In the rows, zero is written as 128.
Rows near named flat spaces through zero (a row that begins with a name and a colon came from that space):
j773_j313: 117	113	89	163	135	131	149	133	113	101	153	113	108	105	130	86	141	111	124	147	120	109	152	132	109	130
j773_j313: 103	109	118	114	129	142	136	107	134	77	142	111	122	151	107	98	137	87	187	146	132	89	98	123	93	149
j399_j227: 127	153	168	107	111	110	106	120	146	136	100	134	124	159	110	195	107	134	134	115	127	134	107	116	129	115
j399_j227: 130	126	118	120	129	122	138	131	117	112	137	123	144	132	138	110	128	131	103	127	131	128	131	119	122	131
j348_j115: 124	127	110	157	128	125	137	132	125	129	134	122	105	117	123	129	132	125	132	133	118	123	145	132	120	115
j618_j785: 125	150	150	121	153	131	123	121	132	123	142	94	133	129	131	128	141	129	143	127	144	123	89	136	135	111
j399_j227: 123	85	131	100	108	156	112	120	138	131	96	178	134	138	118	129	125	116	161	125	124	125	134	121	136	187
j399_j227: 129	142	151	110	105	114	109	125	134	122	117	144	135	124	125	128	95	108	104	147	133	126	134	129	124	147
j399_j227: 108	92	122	112	138	152	126	119	122	85	122	129	130	140	124	120	152	121	149	122	131	108	108	107	126	172
j348_j115: 134	118	110	136	133	136	138	134	121	135	141	131	134	111	139	92	133	127	123	135	129	131	143	138	130	132
j348_j115: 147	115	77	163	119	132	155	144	117	159	160	145	129	78	145	40	117	109	113	162	121	135	190	165	118	124
j399_j227: 154	175	162	119	93	92	111	133	149	184	107	150	132	137	121	176	77	136	104	128	124	158	145	141	131	88
j773_j313: 122	127	132	113	150	135	130	125	115	94	145	105	148	122	143	95	143	125	110	132	144	118	104	122	132	145
j773_j313: 137	138	132	163	177	148	121	143	110	152	149	103	124	60	163	93	162	151	92	132	143	141	130	154	178	127
j618_j785: 153	153	145	132	129	130	118	134	142	193	132	139	136	99	138	112	113	132	135	139	136	152	137	167	151	105
j618_j785: 134	121	134	129	129	145	118	127	138	158	122	144	125	114	127	121	129	125	155	132	130	134	131	146	144	136
j348_j115: 126	97	104	145	141	149	136	135	117	131	128	138	123	111	137	113	153	140	129	120	122	130	144	126	142	147
j618_j785: 166	189	146	139	143	107	131	142	132	196	160	105	151	90	155	93	109	143	94	142	146	161	132	176	150	65
j773_j313: 131	126	123	172	138	140	118	139	127	162	125	137	97	79	133	127	137	133	124	137	121	136	157	151	154	128
j618_j785: 125	122	112	153	160	137	139	137	108	116	146	104	124	103	147	110	160	146	104	121	131	128	128	126	143	125
j399_j227: 121	115	138	103	117	132	118	121	130	108	113	143	138	143	123	135	121	120	127	126	130	122	120	113	126	159
j348_j115: 126	126	137	99	127	129	127	120	131	112	128	126	148	150	127	122	126	123	137	125	136	123	106	120	121	138
j618_j785: 129	128	119	141	140	127	135	134	117	123	137	117	127	116	138	120	139	138	108	125	128	130	133	126	134	123
j618_j785: 129	129	141	133	130	133	115	129	132	143	115	136	119	119	127	148	130	135	129	123	127	134	129	131	145	133
j773_j313: 117	109	101	154	105	121	133	134	119	105	123	148	103	113	120	120	115	108	107	146	111	115	172	120	109	150
j348_j115: 109	81	104	148	152	159	134	130	115	106	115	128	107	131	127	152	178	152	149	99	116	120	124	103	143	154
j618_j785: 116	80	118	132	105	151	114	127	133	131	88	180	105	129	112	157	130	125	150	120	109	125	156	114	136	180
j773_j313: 130	141	167	118	175	159	104	122	133	148	136	103	139	99	145	115	159	139	151	125	156	132	78	151	175	135
j399_j227: 132	114	128	104	119	128	131	127	129	130	112	145	147	159	127	151	128	146	129	105	124	138	124	109	128	134
j773_j313: 129	130	110	120	136	118	150	129	115	102	150	106	148	143	137	103	134	131	111	125	132	124	120	118	110	114
j348_j115: 128	126	124	164	117	125	120	137	131	153	109	147	93	108	120	164	124	136	121	126	110	136	161	131	138	123
j348_j115: 113	115	122	100	111	125	137	112	135	89	127	127	135	173	108	129	120	105	163	129	126	106	109	109	92	137
109	109	97	132	128	129	148	123	114	70	151	112	125	131	124	84	134	99	128	147	126	98	131	116	94	147 -> j773_j313
125	92	123	112	121	148	122	127	128	128	105	160	135	137	127	137	137	136	138	113	123	132	134	114	139	167 -> j348_j115
117	121	117	127	127	135	139	116	138	115	139	116	119	148	110	118	134	108	183	134	126	109	111	132	103	119 -> j773_j313
111	147	126	168	136	113	131	127	129	112	131	95	83	132	110	175	139	130	139	124	116	114	121	120	115	90 -> j348_j115
140	97	93	122	126	140	150	137	116	137	135	149	153	128	144	89	137	140	118	120	124	140	153	126	129	141 -> j399_j227
131	137	144	74	118	111	132	120	128	103	124	123	171	179	130	140	115	136	113	111	138	132	97	102	113	127 -> j773_j313
136	130	117	165	125	130	129	136	135	170	124	139	100	105	123	142	129	135	143	129	115	139	156	148	138	106 -> j773_j313
127	139	126	125	126	112	136	129	122	110	136	115	134	139	129	129	122	128	108	128	129	125	125	119	115	116 -> j618_j785
136	129	146	87	87	113	109	128	129	117	112	170	158	125	132	102	77	100	79	153	135	131	152	124	121	176 -> j399_j227
108	108	103	161	163	144	145	129	113	97	140	94	102	127	128	138	177	144	146	110	121	112	113	112	129	120 -> j348_j115
129	98	115	128	131	148	128	133	122	135	118	151	132	119	136	119	142	139	128	119	124	134	142	124	144	156 -> j348_j115
146	135	142	140	116	127	108	141	132	178	107	163	124	95	138	143	110	142	97	130	124	155	162	144	160	135 -> j348_j115
136	155	156	120	123	115	112	128	136	144	120	128	132	126	128	149	110	131	112	129	134	138	121	133	138	117 -> j348_j115
108	108	100	161	167	154	144	126	112	94	158	91	107	101	134	85	173	119	151	137	131	102	116	133	127	135 -> j399_j227
144	137	126	152	113	130	119	135	138	177	132	153	115	82	130	95	103	107	130	160	125	138	168	168	136	127 -> j399_j227
105	98	129	144	96	139	101	123	134	106	97	171	86	104	104	139	108	88	135	156	113	105	163	123	122	191 -> j773_j313
139	179	164	105	130	105	122	119	143	140	143	99	146	144	126	132	106	121	134	136	146	132	92	144	120	86 -> j618_j785

Rows near named flat spaces through zero:
j352-j389: 112	69	107	152	99	71	106	130	77	158	154	84	151	114	131	137	134	171	113	126	91	167	115	192	161	83
j566-j195: 149	117	144	166	113	96	118	140	155	145	117	77	136	70	171	152	114	131	139	123	140	137	111	129	103	114
j352-j389: 142	89	117	197	106	90	128	134	112	144	162	45	144	94	119	161	135	134	71	130	140	173	143	156	149	106
j566-j195: 106	125	119	55	122	136	104	122	171	100	119	198	113	96	161	125	150	79	174	143	86	83	101	114	122	122
j541-j562: 129	135	138	102	135	138	161	123	144	119	137	162	100	114	118	107	144	131	125	141	118	125	148	92	133	140
j554-j341: 143	161	156	130	134	147	163	136	161	122	107	149	96	115	127	121	134	129	134	135	149	127	143	72	102	169
j541-j562: 100	130	153	72	114	117	134	114	126	142	123	132	113	163	147	85	125	200	151	139	109	110	94	113	106	79
j374-j776: 99	121	131	142	138	150	131	109	121	112	114	170	102	130	102	114	148	125	147	116	130	144	142	109	132	155
j566-j195: 84	99	130	95	115	112	112	110	111	133	123	158	116	133	137	100	142	168	166	127	89	129	102	139	132	97
j566-j195: 101	102	132	149	102	102	134	133	86	150	121	126	113	143	109	121	150	187	127	130	109	172	125	142	137	134
j566-j195: 139	146	132	144	166	168	165	98	125	111	166	103	125	164	80	102	117	126	72	122	172	126	174	99	144	115
j554-j341: 160	173	136	156	123	143	134	161	136	133	100	105	135	159	124	160	116	114	110	132	169	128	130	117	100	178
j352-j389: 147	140	133	120	135	120	153	144	104	150	126	136	131	142	122	113	116	164	127	130	119	138	140	133	135	143
j374-j776: 126	121	117	161	132	150	136	112	144	99	158	106	118	120	94	146	150	80	75	133	157	137	159	109	144	132
j352-j389: 140	121	118	121	105	103	138	152	115	142	144	113	132	127	125	142	140	140	98	149	109	140	131	144	143	129
j374-j776: 127	122	120	121	120	125	114	130	144	119	130	129	130	110	140	142	135	101	129	133	122	118	119	131	127	123
j566-j195: 121	101	150	129	108	92	128	120	157	140	130	101	114	69	169	122	131	158	147	133	114	134	106	113	110	86
j352-j389: 135	127	124	148	124	127	130	129	124	129	140	97	135	136	118	139	127	125	99	130	143	136	135	133	132	123
j554-j341: 158	150	102	135	158	159	118	132	136	106	141	129	157	136	115	151	110	55	106	119	151	104	149	143	143	148
j554-j341: 164	125	106	111	144	106	128	151	98	151	141	134	166	117	141	129	99	128	134	123	98	123	135	177	157	128
j541-j562: 118	125	134	98	122	124	138	130	141	125	118	174	104	103	138	116	146	131	154	138	100	125	125	109	127	141
j566-j195: 124	133	116	136	129	133	115	138	102	131	114	141	139	157	115	137	126	125	134	120	127	135	126	151	134	151
j374-j776: 137	127	145	92	120	100	151	137	125	155	133	125	123	120	151	101	119	186	139	141	101	125	117	124	123	102
j554-j341: 142	153	117	113	162	165	121	115	140	106	139	133	148	152	120	125	106	83	119	118	152	92	138	127	131	123
j352-j389: 130	106	125	150	105	103	114	134	142	131	135	94	131	90	146	153	138	117	117	134	125	139	118	137	126	113
j541-j562: 120	120	116	93	134	132	147	133	126	117	128	212	102	97	115	115	158	110	151	137	83	133	149	117	155	167
j541-j562: 134	151	137	129	146	149	138	127	129	125	111	147	123	145	120	118	118	128	142	119	144	123	136	112	118	152
j554-j341: 128	137	118	161	104	120	109	160	97	143	98	116	141	166	117	162	132	133	123	127	136	151	115	158	120	170
j374-j776: 120	126	126	101	104	112	137	142	109	141	133	129	123	155	123	123	142	163	114	148	105	133	119	136	133	122
j374-j776: 117	127	105	130	109	128	112	140	96	128	135	115	142	181	103	148	141	124	95	138	127	135	123	159	142	133
j554-j341: 187	156	140	114	142	111	162	160	137	155	130	117	143	103	153	125	95	143	127	135	125	119	141	124	124	141
j352-j389: 127	104	132	142	110	94	109	134	133	144	122	102	136	90	161	140	124	141	146	125	115	137	105	146	120	106
j554-j341: 103	117	128	141	124	144	124	110	144	104	128	144	104	116	112	132	155	103	125	128	135	136	136	105	129	137
j541-j562: 116	117	103	98	135	134	115	124	112	117	138	170	135	134	118	124	138	104	136	129	99	118	131	151	155	130
j541-j562: 145	166	130	159	156	165	106	134	139	116	87	139	146	147	131	148	99	82	158	99	172	111	126	128	102	174
j352-j389: 144	137	127	122	116	109	130	148	105	152	132	92	149	161	133	132	112	162	108	136	127	129	117	152	126	115
j374-j776: 121	139	162	54	92	91	175	156	122	165	110	168	87	136	150	86	147	229	154	166	74	134	107	96	110	130
j374-j776: 154	157	131	138	126	135	121	151	145	129	107	116	140	132	142	154	114	102	129	129	150	115	121	126	106	155
j566-j195: 130	138	122	80	135	120	119	135	99	147	124	144	152	169	141	106	103	161	151	126	103	106	107	160	132	108
j374-j776: 146	120	124	136	134	118	138	122	125	134	163	80	145	125	126	126	114	135	90	131	137	128	139	138	142	92
j554-j341: 104	144	176	63	152	148	167	87	160	123	124	169	84	130	143	49	121	191	171	130	122	99	122	58	101	87
j566-j195: 91	103	134	144	127	135	141	96	113	119	143	131	101	137	94	104	153	156	114	125	130	154	144	110	141	113
j352-j389: 110	103	113	123	112	113	111	125	115	127	140	125	133	127	127	135	142	128	122	133	107	134	118	151	143	109
j541-j562: 146	152	137	137	145	154	141	115	153	113	146	89	133	145	119	128	112	109	91	129	172	109	142	102	116	112
j541-j562: 126	136	125	132	134	136	105	119	117	130	130	90	155	171	130	130	104	133	119	117	150	112	111	150	119	97
90	119	121	93	169	161	91	73	123	105	134	155	145	159	131	87	102	118	172	96	128	87	110	142	132	71 -> j566-j195
103	106	122	135	136	137	122	104	124	113	135	150	116	116	113	117	143	118	137	119	121	137	137	125	142	123 -> j374-j776
154	143	125	137	116	121	144	150	121	138	144	87	139	151	117	145	125	134	79	144	143	134	138	133	131	132 -> j352-j389
163	144	133	125	123	124	127	144	183	119	131	102	134	81	164	157	120	81	118	141	142	102	122	109	107	126 -> j374-j776
126	112	112	137	129	118	131	134	96	136	136	141	133	130	109	129	135	135	122	125	109	149	142	153	155	141 -> j541-j562
81	92	113	114	122	134	96	103	139	100	122	185	108	94	130	127	162	91	167	122	96	126	117	129	140	126 -> j374-j776
130	136	140	129	142	137	131	122	139	127	113	144	122	117	136	118	119	129	153	118	134	123	128	114	117	136 -> j352-j389
130	150	117	100	151	165	111	108	152	99	144	123	146	159	126	127	112	79	114	126	152	81	125	123	124	103 -> j541-j562
145	137	122	146	123	124	130	151	121	135	117	129	134	125	124	149	129	116	123	129	131	139	135	137	129	162 -> j554-j341
134	111	101	138	132	127	122	122	113	120	167	99	149	135	107	141	130	102	82	131	129	130	145	156	160	106 -> j541-j562
129	141	142	142	166	163	153	107	145	109	116	176	102	103	110	105	128	109	153	109	145	131	161	86	127	165 -> j352-j389
160	152	147	129	130	119	166	144	119	154	136	92	131	150	125	115	107	177	99	138	144	134	140	116	120	126 -> j374-j776
118	108	125	152	109	118	112	116	143	119	148	76	131	117	131	147	138	116	97	134	143	132	119	130	125	92 -> j554-j341
129	153	125	105	147	162	109	109	150	106	137	111	147	167	132	125	106	95	118	124	158	82	117	123	114	97 -> j541-j562
123	154	154	102	140	145	153	115	128	134	122	132	114	170	122	89	115	176	133	129	142	116	127	97	109	115 -> j541-j562
120	142	114	136	105	144	120	146	130	111	120	133	120	161	103	162	157	92	97	145	140	132	129	124	126	167 -> j374-j776
128	110	121	149	113	107	115	138	123	136	124	115	134	106	137	148	134	125	130	127	120	144	121	147	131	131 -> j541-j562
82	115	147	98	124	131	126	96	124	126	122	149	103	150	129	86	138	178	158	125	114	124	108	109	117	92 -> j554-j341
153	154	162	139	140	144	192	121	161	125	145	107	92	115	110	107	132	149	87	143	164	136	167	58	115	137 -> j541-j562
117	117	130	124	142	149	134	95	166	96	153	134	109	93	123	118	142	90	117	129	138	115	144	94	134	106 -> j554-j341
132	122	107	119	139	140	131	126	129	110	147	156	128	114	111	134	141	86	114	132	116	124	150	132	155	143 -> j541-j562
120	144	125	123	145	145	111	123	98	134	109	137	148	184	120	115	103	144	150	109	137	117	116	151	123	129 -> j541-j562
115	120	118	160	112	132	110	130	127	117	123	115	126	133	114	156	147	102	111	128	141	143	127	134	128	144 -> j554-j341
121	123	124	114	124	125	123	125	127	127	134	130	130	131	131	124	130	130	129	132	119	122	121	133	131	114 -> j541-j562

Rows near named flat spaces through zero:
j944-j671: 110	130	110	138	120	145	101	145	98	157	94	117	140	151	134	71	166	164	122	149	123	118	88	129	133	150
j993-j558: 122	136	124	121	137	157	128	134	111	123	155	123	134	109	125	123	117	137	122	129	129	137	140	137	101	137
j944-j671: 98	119	93	110	209	178	185	133	188	112	85	146	141	178	121	95	136	58	129	126	94	105	114	129	123	128
j34-j985: 127	137	134	122	133	148	136	129	122	118	160	132	132	106	125	141	103	134	127	128	135	135	151	138	100	131
j993-j558: 126	117	111	124	113	113	158	129	154	131	110	134	119	148	125	134	135	111	133	112	138	124	135	123	133	129
j337-j175: 119	120	119	111	153	171	134	143	129	149	119	121	129	141	121	77	113	132	125	111	123	139	96	84	104	157
j993-j558: 141	133	98	134	87	128	149	137	114	162	105	135	136	151	114	110	142	175	126	130	142	132	129	155	99	145
j34-j985: 138	133	128	122	134	133	112	126	106	119	157	113	126	101	122	132	127	128	116	121	122	145	136	133	120	123
j944-j671: 92	110	80	114	138	165	133	155	128	153	87	106	125	165	129	49	171	121	119	114	126	124	83	94	129	165
j993-j558: 106	121	119	113	134	145	147	134	142	110	151	123	119	115	133	136	118	102	129	112	141	129	148	115	117	136
j337-j175: 125	134	159	136	137	146	90	133	104	148	123	128	139	126	136	98	111	167	132	149	123	125	93	104	126	143
j944-j671: 116	138	154	133	171	158	126	126	138	123	122	148	148	136	135	121	102	129	137	156	111	110	116	130	121	127
j337-j175: 148	123	106	124	86	99	177	123	150	129	131	139	116	133	114	166	123	124	132	103	151	137	168	147	111	122
j34-j985: 120	135	131	136	126	141	109	135	107	141	121	127	139	131	133	106	135	157	127	147	127	122	113	134	123	139
j34-j985: 139	138	145	130	154	153	108	128	110	141	128	130	143	127	123	104	111	152	124	142	109	134	104	123	113	133
j993-j558: 157	135	161	154	121	88	64	115	96	145	104	121	134	130	133	121	150	159	125	155	105	126	88	129	173	108
j993-j558: 92	109	131	115	136	127	150	131	170	101	135	129	110	127	146	147	117	75	142	111	146	113	142	92	147	131
j337-j175: 124	132	163	125	153	145	141	122	150	114	148	150	133	117	134	152	76	120	143	134	130	121	141	115	112	126
j944-j671: 134	132	83	151	85	101	101	137	89	163	73	112	137	163	123	85	213	170	112	150	120	120	97	173	153	131
j34-j985: 123	143	91	123	95	162	142	145	89	143	154	120	138	113	116	111	136	176	115	129	149	143	154	168	71	154
j34-j985: 118	125	125	137	117	118	114	132	123	137	107	125	129	141	136	114	150	136	130	139	129	117	112	127	147	131
j337-j175: 98	124	97	115	175	141	149	125	155	76	140	118	124	122	133	144	160	47	118	123	109	116	155	155	147	106
j337-j175: 179	118	195	124	164	82	112	94	162	106	146	137	110	106	123	183	73	81	137	104	104	145	122	78	166	86
j944-j671: 141	135	152	134	123	115	121	118	125	120	147	136	129	110	129	158	107	136	133	135	131	130	144	137	127	116
j337-j175: 105	139	129	137	129	136	128	129	125	109	138	137	139	120	140	145	134	128	132	154	133	109	151	164	127	123
j34-j985: 182	128	116	108	161	139	144	118	126	137	139	120	126	123	90	119	109	115	108	91	97	170	121	121	99	118
j337-j175: 118	132	78	136	63	132	140	150	96	167	105	121	133	149	122	94	170	188	121	133	157	128	130	162	100	159
j944-j671: 120	136	128	135	131	142	113	134	111	136	121	128	139	131	132	109	136	149	126	147	124	121	116	139	124	135
j993-j558: 119	121	112	125	107	124	147	134	138	134	121	129	122	137	129	127	133	128	132	118	144	126	135	125	123	138
j944-j671: 117	114	118	107	113	139	134	139	126	127	158	108	107	107	129	122	116	118	125	92	151	148	136	86	114	149
j993-j558: 147	124	89	119	122	127	192	127	162	139	102	146	129	162	103	131	130	115	127	107	128	133	145	151	101	127
j34-j985: 127	128	126	135	123	120	100	130	109	135	117	115	128	130	132	111	153	137	122	136	121	127	109	127	147	128
131	127	87	126	96	124	138	137	111	145	118	115	125	137	117	110	163	145	116	117	137	138	131	148	117	139 -> j34-j985
140	137	140	128	174	146	143	118	146	120	121	148	144	138	119	132	106	113	130	140	102	123	126	143	117	114 -> j993-j558
133	120	79	118	92	124	167	138	134	144	116	122	119	145	112	118	150	131	121	100	145	140	142	139	107	142 -> j337-j175
87	122	157	146	112	123	120	137	149	138	94	149	133	154	160	121	120	145	156	160	150	86	107	102	153	144 -> j993-j558
116	141	109	120	129	159	135	135	104	113	168	120	135	99	125	133	129	135	117	131	135	137	161	162	93	135 -> j944-j671
179	142	120	136	113	109	87	120	72	148	136	105	132	110	106	116	155	168	102	128	106	161	115	158	125	115 -> j993-j558
135	116	167	120	143	118	134	119	161	121	136	140	116	123	133	151	80	105	144	111	132	130	124	76	138	124 -> j944-j671
104	128	114	119	150	160	141	137	134	119	131	127	133	131	131	113	130	113	126	130	126	121	131	130	115	138 -> j337-j175
142	114	97	115	97	99	131	127	121	122	145	99	102	111	118	139	156	105	113	86	139	154	144	119	139	124 -> j993-j558
120	121	138	129	165	137	137	126	160	133	89	144	135	163	131	108	123	107	138	137	108	110	97	107	145	126 -> j944-j671
118	126	153	138	147	134	134	128	155	142	89	155	141	162	138	115	108	135	148	151	122	102	100	110	137	133 -> j34-j985
173	134	128	135	136	103	109	113	112	136	117	122	131	129	109	129	144	133	114	127	99	146	114	147	141	104 -> j993-j558
144	131	141	122	152	140	131	122	132	126	138	133	131	122	119	131	103	123	126	123	115	138	126	121	115	123 -> j34-j985
104	130	110	125	144	145	134	133	131	110	131	124	132	127	134	125	148	107	124	136	124	117	139	148	129	127 -> j337-j175
112	115	121	128	96	107	127	134	134	130	123	119	112	130	139	131	143	122	133	116	151	123	129	107	147	136 -> j993-j558
134	127	105	123	106	109	103	128	95	115	156	93	113	97	125	134	166	119	107	111	131	149	142	141	141	120 -> j34-j985
107	130	145	133	123	135	104	134	115	127	137	125	130	117	144	122	124	142	134	143	138	118	122	116	134	138 -> j993-j558
136	124	170	127	146	121	128	117	153	121	135	144	124	123	134	151	83	115	143	126	127	125	125	94	136	120 -> j944-j671
171	112	117	115	101	90	167	117	156	138	126	131	105	135	105	155	111	111	128	80	138	155	143	107	123	119 -> j337-j175

Rows near named flat spaces through zero (a row that begins with a name and a colon came from that space):
j665j379: 122	120	153	146	121	139	105	135	127	117	129	131	137	142	119	162	103	146	120	148	138	122	116	145	132	147
j584j972: 75	137	167	62	163	160	124	169	179	173	141	136	125	68	129	148	114	131	145	166	118	186	88	97	150	117
j665j379: 116	151	95	122	133	88	134	124	120	111	149	135	118	134	128	116	123	110	129	105	141	126	126	119	133	128
j293j846: 125	109	182	112	128	197	107	138	152	158	123	118	139	137	112	138	120	165	115	139	128	131	140	162	124	119
j584j972: 116	135	165	129	144	121	122	147	151	166	113	155	128	112	144	95	148	153	108	130	118	128	113	136	103	160
j490j748: 118	124	174	132	134	155	110	163	133	136	95	153	150	112	130	141	142	143	124	142	129	154	105	129	142	105
j490j748: 130	118	169	122	132	140	128	159	127	131	106	163	140	110	128	139	138	137	129	144	118	146	115	119	124	138
j584j972: 167	101	159	105	123	159	167	151	109	122	112	174	143	113	122	120	127	134	140	146	104	135	139	119	108	145
j584j972: 129	120	168	118	140	166	129	135	140	164	115	138	154	95	143	170	128	116	116	159	127	130	135	97	122	148
j665j379: 140	135	131	142	89	131	110	100	114	120	127	110	138	106	130	131	166	99	136	149	101	114	153	119	116	133
j584j972: 136	126	116	106	132	109	120	137	112	98	136	123	131	128	100	148	71	126	146	143	131	137	109	149	115	155
j665j379: 103	142	105	154	123	103	164	115	140	126	172	156	103	138	161	113	135	126	120	127	136	109	123	87	155	141
j490j748: 149	129	123	123	88	167	162	117	101	92	161	160	150	117	129	122	101	112	148	167	118	119	140	113	147	116
j293j846: 152	121	109	107	133	167	130	109	119	139	114	89	154	112	124	152	115	96	136	131	134	131	152	121	131	91
j293j846: 124	122	160	139	115	154	137	128	138	142	138	151	130	126	141	128	144	141	117	145	120	116	138	117	130	143
j665j379: 129	134	126	123	111	149	129	114	124	123	147	124	138	124	126	133	119	117	130	140	129	120	142	126	135	121
j665j379: 131	116	145	161	128	119	129	124	134	141	117	135	124	131	147	144	143	138	113	140	124	110	126	115	118	165
j490j748: 142	121	117	154	127	146	134	119	117	125	111	122	146	137	142	145	128	119	121	126	144	119	134	118	146	99
j490j748: 144	132	167	159	117	124	123	158	98	113	80	187	153	132	137	118	198	122	109	96	131	130	142	117	129	103
j584j972: 152	136	142	136	109	124	135	125	105	123	118	158	154	103	139	117	140	108	124	147	114	112	140	118	103	156
j293j846: 140	128	101	113	137	113	138	119	116	122	128	114	124	130	121	135	127	105	134	107	132	128	145	118	121	125
j293j846: 100	122	143	140	116	153	113	113	170	157	145	97	103	130	136	111	144	162	128	151	109	127	118	142	139	123
j665j379: 133	132	135	130	117	165	153	110	134	147	154	144	144	119	149	116	112	127	116	151	130	103	145	117	129	138
j293j846: 127	121	180	119	125	177	110	138	129	137	135	146	145	160	106	153	124	148	98	107	152	113	164	153	122	133
j490j748: 157	118	109	126	110	136	155	129	97	89	128	143	137	131	120	119	113	119	150	136	121	132	130	126	137	107
j490j748: 160	120	127	125	120	123	147	129	99	110	118	149	139	128	123	130	132	112	131	123	122	119	148	119	110	144
j293j846: 128	132	102	75	145	109	148	130	143	149	124	106	116	57	134	112	130	96	170	163	85	166	104	93	114	135
j584j972: 100	171	121	103	132	89	89	128	107	104	156	133	131	153	96	161	143	83	106	57	172	122	170	126	127	125
j490j748: 123	123	129	111	126	120	154	124	144	135	163	140	110	110	134	119	94	139	141	170	106	122	112	117	113	187
j490j748: 97	130	115	115	141	143	105	124	156	140	139	81	113	136	117	142	113	138	135	124	140	148	114	141	156	88
j665j379: 129	119	143	169	136	103	144	139	131	136	112	164	121	137	156	121	146	149	110	129	128	113	112	113	122	163
j490j748: 125	119	141	136	143	126	126	138	136	142	110	129	127	127	136	145	139	133	120	126	131	132	122	117	128	135
j584j972: 114	121	174	133	137	155	138	137	135	141	162	173	128	174	126	170	115	147	82	101	168	95	165	118	129	172
j293j846: 123	144	85	118	147	81	127	119	120	116	146	113	114	151	117	125	97	117	124	92	153	119	129	139	118	143
j293j846: 174	90	167	105	141	170	159	152	110	134	98	162	146	137	114	142	124	140	122	117	126	128	157	130	102	143
j665j379: 118	144	136	127	113	161	142	107	148	156	164	138	139	108	152	102	113	131	118	163	122	105	134	122	128	143
j584j972: 115	142	143	100	121	138	138	140	124	118	157	162	136	109	123	138	116	112	134	142	129	137	131	106	137	136
j490j748: 112	131	96	124	147	89	115	120	145	134	130	88	93	148	118	113	133	138	131	95	131	134	120	145	125	123
j584j972: 147	138	164	106	143	101	112	155	112	142	89	162	148	105	118	107	153	121	113	108	117	132	136	143	72	170
j665j379: 114	130	124	101	151	129	104	128	141	138	140	95	126	137	106	159	82	131	125	123	149	134	124	149	122	140
j665j379: 136	125	142	145	118	145	166	142	130	134	120	178	131	118	157	74	155	148	127	138	112	129	117	116	140	109
j584j972: 133	112	117	106	131	143	147	138	124	112	131	125	109	151	108	125	139	132	143	96	129	148	143	127	148	84
j293j846: 132	107	128	149	137	122	119	137	135	122	114	115	109	176	114	111	109	180	121	108	137	124	111	179	124	127
j293j846: 115	133	145	159	116	140	118	126	135	129	137	141	134	143	139	125	122	150	111	140	139	112	119	140	140	131
111	134	151	137	126	129	118	151	139	127	125	153	130	125	131	103	118	161	127	146	124	139	92	150	134	128 -> j665j379
110	161	153	115	79	168	109	135	112	94	157	163	151	122	110	96	153	119	135	128	125	139	144	142	159	66 -> j490j748
99	158	129	135	122	120	113	117	132	133	153	136	128	134	136	134	156	107	107	103	148	115	150	110	142	119 -> j584j972
151	142	115	114	100	147	142	105	111	127	132	128	146	99	135	92	158	94	139	133	106	121	160	117	120	103 -> j665j379
139	125	145	103	129	146	124	132	124	132	128	129	144	111	115	144	104	121	132	148	123	131	133	133	109	150 -> j490j748
131	138	118	118	121	120	124	118	125	124	142	123	128	126	121	109	114	126	131	131	124	120	131	144	113	141 -> j490j748
151	140	112	123	107	122	127	111	99	109	125	125	144	116	123	121	149	91	135	119	120	120	157	121	117	117 -> j665j379
140	136	118	165	95	126	147	110	131	133	124	140	138	84	171	69	138	133	144	194	86	117	94	120	125	137 -> j584j972
119	125	134	97	137	125	116	149	137	122	126	120	119	119	105	119	108	144	148	137	116	158	102	151	124	124 -> j490j748
142	121	138	132	126	106	138	149	109	109	106	161	123	133	123	117	163	127	131	105	118	137	131	120	121	128 -> j490j748
137	115	143	116	124	155	137	114	129	140	142	124	119	153	117	146	152	123	113	96	134	109	183	120	119	133 -> j293j846
148	111	134	135	140	107	127	141	126	128	105	131	119	148	118	103	109	166	124	121	122	123	110	169	95	162 -> j584j972
138	146	114	147	101	157	125	90	109	122	148	120	155	140	137	137	137	94	109	115	150	92	176	119	140	102 -> j490j748
166	121	88	148	112	109	119	102	90	94	105	92	139	140	116	139	127	102	140	118	127	115	144	141	118	114 -> j584j972
139	118	129	194	142	116	144	131	133	150	89	148	143	124	180	117	123	153	107	155	134	110	88	119	130	146 -> j490j748
145	134	156	110	92	141	152	141	100	96	149	191	143	109	119	108	136	117	141	149	104	126	144	116	118	148 -> j490j748
